Here is a tiny trained network, its code and every weight. The questions are about switching its units off for an input and a target symbol, where a switched-off unit gives its printed mean instead of its output.

import numpy as np


def w(rows, s, z=0):
    codes = np.array(rows[::2]) - 128.0
    scale = np.full(codes.shape[1], s)
    scale[-1] = z or s
    return codes * scale


def norm(h):
    return h / np.sqrt((h * h).mean(-1, keepdims=True) + 1e-5)


def f(y):
    return np.maximum(y, 0)


def softmax(a):
    e = np.exp(a - a.max(-1, keepdims=True))
    return e / e.sum(-1, keepdims=True)


def log_softmax(a):
    a = a - a.max(-1, keepdims=True)
    return a - np.log(np.exp(a).sum(-1, keepdims=True))


def net(x, mask):
    ids = ['Δαγηθφω'.index(c) for c in x.split()]
    T = len(ids)
    res = E[ids] + P[:T]
    u = 0
    for l in range(2):
        r = norm(res)
        for j in range(2):
            rows = slice(2 * j, 2 * j + 2)
            q, k, v = (r @ M[l][rows].T for M in (Q, K, V))
            z = softmax(np.where(np.tri(T) > 0, q @ k.T / 2**0.5, -1e9)) @ v
            o = O[l][rows]
            res = res + np.where(mask[u + j], z, o[:, -1]) @ o[:, :-1]
        u += 2
        y = f(norm(res) @ A[l][:, :-1].T + A[l][:, -1])
        res = res + np.where(mask[u : u + 12], y, B[l][:, -1]) @ B[l][:, :-1]
        u += 12
    return log_softmax(norm(res)[-1] @ U[:, :-1].T + U[:, -1])


Q, K, V, O, A, B = {}, {}, {}, {}, {}, {}
E = w([
[158,107,110,174,142,83,151],'Δ',
[217,95,164,3,143,178,190],'α',
[25,22,182,102,54,180,74],'γ',
[165,163,21,57,78,68,131],'η',
[121,98,117,196,149,151,50],'θ',
[125,69,196,115,127,100,76],'φ',
[182,113,101,85,159,175,151],'ω',
],0.013)
P = w([
[135,106,107,148,130,105,87],'0',
[48,163,164,42,171,110,108],'1',
[116,184,139,62,34,135,18],'2',
[139,76,50,117,183,129,119],'3',
[161,50,103,160,92,116,135],'4',
[117,126,140,107,198,155,175],'5',
[141,163,158,134,13,168,88],'6',
[50,180,170,106,155,162,185],'7',
[180,84,85,138,86,145,80],'8',
[140,138,187,192,187,63,206],'9',
[157,6,73,108,145,104,191],'10',
],0.016)
Q[0] = w([
[117,140,167,70,85,112,92],'L0H1',
[182,109,147,124,5,27,96],'L0H1',
[173,13,244,4,17,113,88],'L0H2',
[221,49,171,135,98,129,124],'L0H2',
],0.025)
K[0] = w([
[163,89,133,74,157,103,167],'L0H1',
[175,84,59,65,42,153,211],'L0H1',
[172,202,133,84,4,46,18],'L0H2',
[135,139,113,63,74,195,104],'L0H2',
],0.026)
V[0] = w([
[139,122,97,133,106,111,127],'L0H1',
[230,103,175,213,188,150,143],'L0H1',
[170,3,90,185,102,234,129],'L0H2',
[83,113,136,76,170,145,102],'L0H2',
],0.0048)
O[0] = w([
[193,133,101,155,104,159,161,143],'L0H1',
[159,138,53,27,151,83,24,8],'L0H1',
[181,157,250,216,181,205,211,74],'L0H2',
[127,96,59,154,114,112,68,245],'L0H2',
],0.0022,0.0017)
A[0] = w([
[80,39,186,88,208,80,148,171],'L0N1',
[115,169,145,199,189,1,181,10],'L0N2',
[54,233,168,152,149,132,210,238],'L0N3',
[67,71,173,161,172,144,78,91],'L0N4',
[145,114,177,98,47,149,155,49],'L0N5',
[108,147,239,140,132,39,162,2],'L0N6',
[202,13,121,109,72,95,73,228],'L0N7',
[147,217,174,157,35,130,85,3],'L0N8',
[143,204,42,105,89,88,157,56],'L0N9',
[101,157,87,116,144,25,188,5],'L0N10',
[63,135,71,72,255,96,83,205],'L0N11',
[215,232,193,184,77,176,88,109],'L0N12',
],0.01,0.0032)
B[0] = w([
[133,132,139,99,170,143,186,209],'L0N1',
[190,188,74,107,140,108,162,154],'L0N2',
[137,134,236,120,130,92,109,169],'L0N3',
[172,152,119,179,157,168,178,180],'L0N4',
[147,138,108,131,107,118,111,155],'L0N5',
[86,187,151,122,129,123,156,150],'L0N6',
[146,141,5,169,77,136,140,249],'L0N7',
[94,160,100,60,136,148,90,152],'L0N8',
[178,84,181,159,124,191,138,148],'L0N9',
[190,109,140,102,142,123,134,146],'L0N10',
[105,137,136,62,191,122,71,183],'L0N11',
[88,136,135,130,88,142,129,151],'L0N12',
],0.02,0.013)
Q[1] = w([
[166,105,59,166,232,130,226],'L1H1',
[143,197,100,187,33,117,65],'L1H1',
[170,66,132,69,254,163,203],'L1H2',
[121,226,147,62,145,189,96],'L1H2',
],0.029)
K[1] = w([
[135,171,253,117,113,131,140],'L1H1',
[208,98,97,119,221,178,172],'L1H1',
[75,183,186,134,26,117,100],'L1H2',
[104,106,34,150,73,126,106],'L1H2',
],0.035)
V[1] = w([
[73,228,72,151,218,17,132],'L1H1',
[210,171,127,27,64,59,193],'L1H1',
[166,133,151,234,159,56,182],'L1H2',
[216,102,135,156,180,103,2],'L1H2',
],0.028)
O[1] = w([
[96,10,194,125,153,180,120,187],'L1H1',
[125,165,236,172,99,206,4,172],'L1H1',
[109,47,127,163,98,133,95,4],'L1H2',
[186,149,114,180,112,41,22,102],'L1H2',
],0.018,0.019)
A[1] = w([
[95,90,139,99,144,166,173,166],'L1N1',
[113,212,183,112,134,175,137,167],'L1N2',
[130,180,112,113,113,90,167,90],'L1N3',
[143,90,84,102,125,140,127,155],'L1N4',
[144,154,138,2,251,117,56,146],'L1N5',
[107,115,96,141,128,79,162,126],'L1N6',
[132,95,100,71,179,116,165,154],'L1N7',
[95,175,117,122,77,116,223,3],'L1N8',
[138,162,173,90,241,111,109,224],'L1N9',
[154,172,91,156,143,159,116,49],'L1N10',
[139,184,181,113,209,66,175,65],'L1N11',
[78,67,113,124,94,99,118,90],'L1N12',
],0.029,0.0038)
B[1] = w([
[136,174,57,151,143,122,113,206],'L1N1',
[158,152,143,160,144,120,224,242],'L1N2',
[92,121,106,158,149,112,75,173],'L1N3',
[108,103,132,82,183,129,121,177],'L1N4',
[149,83,131,3,175,125,92,254],'L1N5',
[130,121,149,111,60,100,140,151],'L1N6',
[136,128,175,173,75,116,128,202],'L1N7',
[36,135,138,87,70,160,129,186],'L1N8',
[154,147,193,32,147,145,140,243],'L1N9',
[127,125,168,59,147,114,127,172],'L1N10',
[184,139,223,149,194,163,176,226],'L1N11',
[156,139,135,176,157,110,169,158],'L1N12',
],0.041,0.023)
U = w([
[139,62,165,2,145,124,80,2],'Δ',
[185,180,218,128,87,157,188,192],'α',
[172,39,154,151,41,31,148,181],'γ',
[124,64,220,189,54,182,35,166],'η',
[46,119,129,86,5,148,121,234],'θ',
[138,111,60,176,163,158,116,129],'φ',
[182,202,131,128,62,54,35,84],'ω',
],0.0063,0.00059)

Each question gives the input, a string of symbols that net reads in full, and the target symbol t.
The units are the heads (2 rows each of Q, K, V and O) and the neurons (one row each of A and B). Each row of codes is followed by its name. A weight is (code - 128) times the scale printed after its matrix; where a second scale follows, it is the last column's (O, A, B and U).
mask holds one flag per unit, layer by layer, with each layer's heads first. A switched-off unit (its flag False) gives its mean, the last column of its rows in O or B, instead of its output. The means were averaged over made-up inputs and are rounded, as every weight is.
A unit's drop is (log p(t) with every unit on - log p(t) with that unit switched off) / (log p(t) with every unit on - log p(t) with every unit switched off).
unit that matters most: the unit with the biggest drop
k most important neurons: the k neurons with the biggest drops, biggest first
k most important neurons of layer l: the k neurons of layer l with the biggest drops, biggest first
heads that matter: for each layer, one digit per head in row order, 1 if its drop is at least 0.15 and else 0, layers parted by /
input φ ω Δ, target φ: 2 most important neurons of layer 1 : [L1N5; L1N9]
input γ ω η Δ φ Δ φ η Δ η φ, target ω: heads that matter : 00 / 11
input η Δ θ θ ω γ η, target γ: heads that matter : 00 / 11
input α Δ Δ γ γ, target η: unit that matters most : L1H1
input ω ω ω η γ η γ, target ω: heads that matter : 00 / 01
input γ η γ γ Δ γ ω α φ, target θ: heads that matter : 00 / 10
input ω γ φ ω Δ, target θ: heads that matter : 00 / 00
input ω ω γ α φ φ γ η Δ γ θ, target ω: heads that matter : 00 / 11
input Δ η η Δ ω γ η, target η: 2 most important neurons : [L0N1; L0N8]
input η γ ω φ ω θ θ, target φ: 2 most important neurons : [L1N5; L1N9]
input Δ φ θ, target η: 2 most important neurons : [L1N5; L1N9]
input η Δ α φ Δ α γ φ ω Δ θ, target φ: heads that matter : 00 / 01
input ω γ θ ω θ α η Δ φ ω α, target η: 4 most important neurons of layer 1 : [L1N5; L1N9; L1N11; L1N2]
input γ φ θ α η γ γ γ γ φ α, target θ: unit that matters most : L1H1
input φ Δ ω θ α, target η: 3 most important neurons of layer 0 : [L0N2; L0N10; L0N7]
input φ γ φ φ φ ω γ θ ω θ η, target γ: 2 most important neurons : [L0N3; L1N5]
input ω η φ η η γ ω η Δ η Δ, target ω: 2 most important neurons : [L0N9; L1N5]
input ω Δ γ θ Δ, target η: 3 most important neurons of layer 1 : [L1N5; L1N9; L1N2]
input γ α Δ, target θ: heads that matter : 00 / 10
input η φ α η θ η α, target ω: unit that matters most : L1H2
input ω φ ω γ α, target φ: 2 most important neurons : [L0N7; L1N1]
input Δ η φ ω ω φ γ Δ φ, target φ: 2 most important neurons : [L0N1; L0N4]
input γ ω γ θ φ θ η φ α, target γ: 2 most important neurons : [L0N4; L0N1]
input γ γ α η ω φ α φ θ η ω, target φ: 2 most important neurons of layer 0 : [L0N7; L0N3]
input Δ θ η γ φ, target γ: 2 most important neurons of layer 0 : [L0N7; L0N11]
input θ θ α Δ η η η θ ω, target ω: 2 most important neurons : [L0N9; L1N5]
